What can hang from each mark:
J285: J251 J460 J693 J978
J978: J251 J285
J951: J251 J460 J693
J85: J951
J460: J85
J693: J978

Every row comes from one small tree of marks. The marks that hang from a mark follow it in brackets, in the order of their numbers. Every link used is in the known rows. Which tree was each row made from?
Known rows:
J460[J85[J951[J251]]]: [ 7.00  0.35  0.17  2.92 -0.89  0.90 -0.84 -1.62  2.18 -3.23 -0.82  2.97
  2.02 -0.85  4.09  0.36  2.48 -2.80  1.76 -3.22 -4.25]
J85[J951[J460]]: [ 2.17 -1.39 -1.36  1.53 -1.27 -4.74  2.43 -3.20  2.03  1.53  0.28  1.93
  2.71 -2.35  2.40 -0.41  0.56 -0.69  2.45 -0.14 -0.75]
J85[J951]: [ 3.50 -3.16 -1.50  1.15  1.32 -2.88 -0.34 -2.12  0.29 -1.65 -0.72  1.83
  3.24  0.24  1.52 -0.68  2.43 -2.07  1.99 -1.20 -1.02]
J85[J951[J251 J460 J693[J978]]]: [ 2.51 -1.57  0.59  3.33 -1.09 -5.62  5.74 -2.27  1.64  0.04 -1.00 -0.19
 -0.13 -2.52  6.10 -0.70  2.33 -4.41  6.22 -3.46 -2.53]
J951[J251 J460 J693]: [ 0.74  1.56  2.15  2.25 -2.85 -4.80  8.06 -1.12  0.38  3.65 -4.78 -0.29
 -0.69 -5.42  2.75 -0.97 -0.61 -4.72  5.83 -0.04 -1.25]
J978[J251]: [ 1.60 -0.47  1.29 -1.09 -0.60 -4.57  1.01 -2.50 -1.68 -0.42 -3.22 -0.58
  2.39 -0.94  2.16 -1.89  0.59 -2.47  1.18 -0.95 -0.28]
J285[J251 J693[J978]]: [ 0.55 -3.76  4.80  0.74 -1.27 -5.93  2.60  3.13 -3.01 -5.84 -1.74 -4.72
 -0.81  1.28  0.47 -1.43  2.88 -5.79  5.35 -0.01  0.40]
J285[J251 J460[J85]]: [ 3.35  0.15  4.89  1.90 -3.75 -3.35 -0.20 -2.06  1.77 -2.16 -0.53 -0.36
 -0.80  1.51 -1.27 -1.70  4.45 -4.67  2.14  0.60  1.60]
J285[J251 J693 J978]: [ 1.81 -2.33  2.98  0.91 -3.03 -3.58  3.80  5.65 -1.54 -4.77 -1.92 -2.07
 -1.01  0.41 -2.85 -2.20  1.22 -3.01  6.26  5.03  0.28]
J285[J251 J460 J693[J978]]: [-0.19 -2.88  5.80  0.61 -1.59 -7.99  2.62  0.61 -2.35 -4.48 -1.50 -5.64
 -2.34  2.09 -1.45 -2.22  4.62 -6.66  6.10  1.80  1.88]
J85[J951[J251 J693]]: [ 5.48 -1.91 -0.44  2.91  0.67 -2.77  4.31 -1.84  0.52 -0.89 -4.90  1.64
  0.99 -2.12  3.07 -1.25  2.28 -4.31  5.65 -1.98 -3.21]
J693[J978]: [-1.28 -3.39  1.06  1.01  1.29 -4.10 -0.19 -0.73 -2.52 -2.90  1.52 -2.90
  0.80  0.91  1.55 -0.82  3.20 -4.62  2.53 -3.61  0.65]
J693[J978[J251 J285]]: [-0.40 -1.41  2.43  0.69  1.31 -4.60 -0.97 -5.67 -2.21 -0.19  1.20 -4.88
  0.77  0.60  3.76 -2.54  4.05 -2.89  3.89 -5.65 -0.89]
J951[J460[J85] J693[J978]]: [ 0.86 -2.21  4.41  2.56  0.77 -3.24  4.17  0.49  0.78  3.51  1.35 -0.74
 -1.38 -1.55  3.12 -0.15  2.24 -2.98  2.83 -4.61 -0.16]
J460[J85[J951[J251 J693[J978]]]]: [ 6.81 -2.74  2.31  3.90  1.78 -0.94  1.07 -0.38  1.46 -3.25 -0.47  0.57
 -0.04  0.28  5.50 -0.28  4.35 -4.71  4.13 -6.54 -3.76]
J978[J251 J285[J460[J85]]]: [ 3.04  1.62  4.57  1.49  0.43 -2.61 -1.59 -7.66  0.88  3.62  0.33 -2.81
 -0.30  0.49  0.56 -2.93  4.60 -2.00  2.18 -2.78 -0.94]
J460[J85]: [ 3.10 -0.77  2.11  1.21  0.70  0.62 -0.56 -0.04 -0.42 -0.24  0.55  0.68
  0.88 -0.35  1.09  0.29  1.73 -2.47  0.43 -2.30 -0.84]
J951[J251 J460[J85] J693[J978]]: [ 1.95  0.43  4.04  3.69 -1.54 -2.37  5.28 -0.15  1.23  1.44 -0.01 -1.26
 -1.53 -2.78  5.22  0.06  1.70 -5.03  4.25 -4.40 -1.91]
J285[J251 J460 J693 J978]: [ 0.68 -1.94  4.01  1.10 -3.52 -5.58  3.79  3.32 -0.60 -3.63 -1.87 -3.40
 -2.78  1.32 -5.23 -3.31  2.77 -3.93  6.43  6.46  1.65]
J951[J251 J460[J85] J693]: [ 3.52  2.00  3.37  2.98 -2.40 -1.01  6.83 -0.19  1.72  3.92 -2.94  1.37
 -0.91 -4.95  3.77  0.00 -0.18 -3.68  3.57 -1.78 -2.39]
J460[J85[J951[J251 J693]]]: [ 8.02 -1.10  1.45  3.73  0.78  0.31  2.44 -0.89  2.38 -0.70 -3.48  2.97
  0.75 -1.43  3.41 -0.54  2.34 -3.82  3.30 -3.35 -3.95]

Write each row's tree:
[ 2.29 -1.47  6.89 -0.31  1.89 -4.47  0.59 -0.91 -1.95 -0.97 -0.16 -4.26
 -1.04  1.00  1.20 -1.79  2.84 -3.70  2.34 -1.76 -0.56] -> J285[J460[J85] J693[J978[J251]]]
[ 3.03  1.52 -1.20  2.52 -3.95 -3.99  3.48 -3.50  1.53 -0.38 -1.37  1.75
  2.46 -3.41  4.53 -0.11  0.30 -2.30  3.84 -0.32 -2.51] -> J85[J951[J251 J460]]
[ 3.94 -3.53  0.44  3.60  1.54 -4.48  2.92 -1.24 -0.50 -3.45 -2.37 -0.71
  0.28  0.10  4.92 -1.05  4.22 -5.44  6.19 -5.14 -2.74] -> J85[J951[J251 J693[J978]]]
[ 4.20 -0.26 -0.03  3.12 -2.14 -4.76  7.05 -2.42  2.45  2.46 -4.18  2.16
  1.07 -4.22  4.37 -0.87  0.66 -3.42  5.46 -0.58 -2.84] -> J85[J951[J251 J460 J693]]
[-0.72 -2.04  3.31 -0.17 -0.55 -8.28  5.79 -2.24 -0.31  2.97 -1.78 -2.22
 -0.13 -2.18  4.71 -2.39  0.93 -3.20  3.50 -2.71  0.61] -> J951[J460 J693[J978[J251]]]
[ 0.77 -0.50  5.80  2.00 -1.24 -5.75  3.02 -2.95 -1.61  0.96 -2.84 -5.91
 -2.10  0.44 -3.38 -3.11  4.33 -4.71  7.71  3.10  0.11] -> J978[J285[J251 J460 J693]]
[ 0.22  0.31  3.77  2.22 -2.72 -5.42 -0.03 -5.88  0.03  0.13 -0.76 -3.88
 -1.16  1.50 -2.28 -3.22  5.62 -4.61  5.93  0.66  1.56] -> J978[J285[J251 J460]]
[ 5.48 -5.47  1.82  3.05  4.27 -1.56  0.41  0.03  1.10 -1.00  1.01  0.80
  0.49  1.67  3.44 -0.64  5.13 -3.29  2.52 -5.99 -1.56] -> J460[J85[J951[J693[J978]]]]
[ 2.44  0.40  2.69  0.29 -2.22 -2.00 -0.68 -1.45  1.73 -0.49  1.37  0.00
 -0.75  1.27 -0.90 -3.12  2.68 -0.83  0.93  0.85  0.95] -> J285[J460[J85] J978[J251]]
[ 3.18 -0.17  4.71 -0.28 -0.28 -2.07  2.04  1.26 -0.35  0.09 -0.70 -2.07
 -1.89  0.24 -1.87 -2.81  1.51 -0.53  2.94  2.97 -0.67] -> J285[J460[J85] J693 J978[J251]]
[ 2.13 -1.28  5.18  0.75 -0.47 -4.96  4.03 -1.63  1.47  3.25 -0.38 -0.75
 -0.84 -2.00  5.32 -1.28  1.50 -2.54  1.80 -4.45 -0.12] -> J951[J460[J85] J693[J978[J251]]]
[ 6.90 -4.65  2.98  1.15  2.93 -3.57  0.38 -1.89  1.56 -1.27 -0.78  1.08
  1.16  1.42  5.51 -1.77  3.83 -2.24  1.60 -6.44 -1.96] -> J460[J85[J951[J693[J978[J251]]]]]
[ 6.06  1.78  1.85  4.93 -0.06  0.52 -2.18 -7.57  2.42  0.52  0.94 -0.98
 -0.06  0.46  1.74 -1.21  5.59 -3.04  4.71 -3.68 -3.98] -> J978[J285[J460[J85[J951[J251]]]]]
[-0.56 -0.79  4.03  2.22  2.99 -3.69  2.53 -3.46 -3.05  4.18 -1.68 -6.39
 -1.51 -0.93 -3.67 -2.59  3.11 -3.54  6.67  1.06 -1.22] -> J978[J285[J460 J693]]
[ 0.62  0.20  4.97  0.31  2.14 -5.48  2.32 -5.37 -2.72  3.69 -3.32 -6.10
 -0.73 -1.02 -1.26 -3.94  2.38 -2.68  5.43  0.95 -1.56] -> J978[J251 J285[J460 J693]]
[ 3.13 -2.94  0.22  2.23  0.74 -5.47  5.86 -2.41  1.99  4.38 -2.77  2.14
  1.54 -3.07  2.05 -1.00  1.29 -1.52  4.03 -0.29 -0.70] -> J85[J951[J460 J693]]
[ 0.78 -0.82  2.66 -1.02 -0.70 -5.46  3.54  0.94 -1.87 -0.52 -2.43 -3.14
 -1.09 -0.03 -2.49 -3.66  0.83 -1.42  4.54  4.66  0.18] -> J285[J460 J693 J978[J251]]
[ 1.71 -4.45  0.51  2.38  1.11 -6.84  4.31 -1.97  1.40  2.15  0.04 -0.27
  0.71 -1.24  4.01 -0.90  2.70 -2.60  4.76 -3.03 -0.64] -> J85[J951[J460 J693[J978]]]
[ 2.77 -3.46  1.47  0.74 -0.16 -8.52  4.45 -3.82  1.59  1.61 -1.45  0.13
  1.14 -1.58  6.17 -1.93  2.28 -1.58  3.68 -3.61 -0.62] -> J85[J951[J460 J693[J978[J251]]]]
[ 7.55 -3.91  1.40  2.65  3.49 -0.32  1.66 -0.42  1.98  1.54 -1.95  3.26
  1.16 -0.11  1.64 -0.67  3.41 -1.77  1.88 -2.87 -2.20] -> J460[J85[J951[J693]]]
[-0.95  0.73  3.12  4.34 -0.97 -4.66  6.03 -4.44 -0.69  3.88  0.21 -5.00
 -2.23 -3.45  4.26 -1.18  3.01 -5.06  8.32 -4.46 -2.33] -> J951[J251 J460 J693[J978[J285]]]
[ 0.55 -3.74  3.29 -0.18  1.71 -6.44  3.40 -1.44 -1.59 -0.41 -3.03 -2.26
  0.12 -0.04  3.38 -2.56  2.79 -4.85  3.33 -4.14  0.02] -> J951[J693[J978[J251]]]
[ 1.67 -1.64  2.31 -0.85  0.06 -3.45  3.03  3.50 -2.27 -1.80 -2.95 -2.24
  0.10 -1.01 -0.91 -2.68 -0.97 -0.82  3.76  2.95 -0.96] -> J285[J693 J978[J251]]
[ 0.71 -3.13  3.82 -1.22  1.84 -5.95  2.14  0.82 -3.90 -2.72 -1.88 -4.48
  0.63 -0.37  2.60 -1.73  0.91 -3.94  3.31 -2.01 -1.26] -> J285[J693[J978[J251]]]
[ 3.37  0.68  6.92  0.89  2.22 -2.55  0.85 -4.42 -1.42  4.37 -1.60 -4.30
 -1.36 -0.68 -0.61 -3.02  3.01 -1.81  3.97 -0.46 -2.28] -> J978[J251 J285[J460[J85] J693]]
[ 1.86 -1.20  5.10  1.73 -0.81 -3.93  2.95 -0.47 -2.41 -0.72 -2.95 -4.87
 -0.96 -0.38 -1.82 -2.33  2.41 -4.00  6.85  1.66 -1.55] -> J978[J285[J251 J693]]
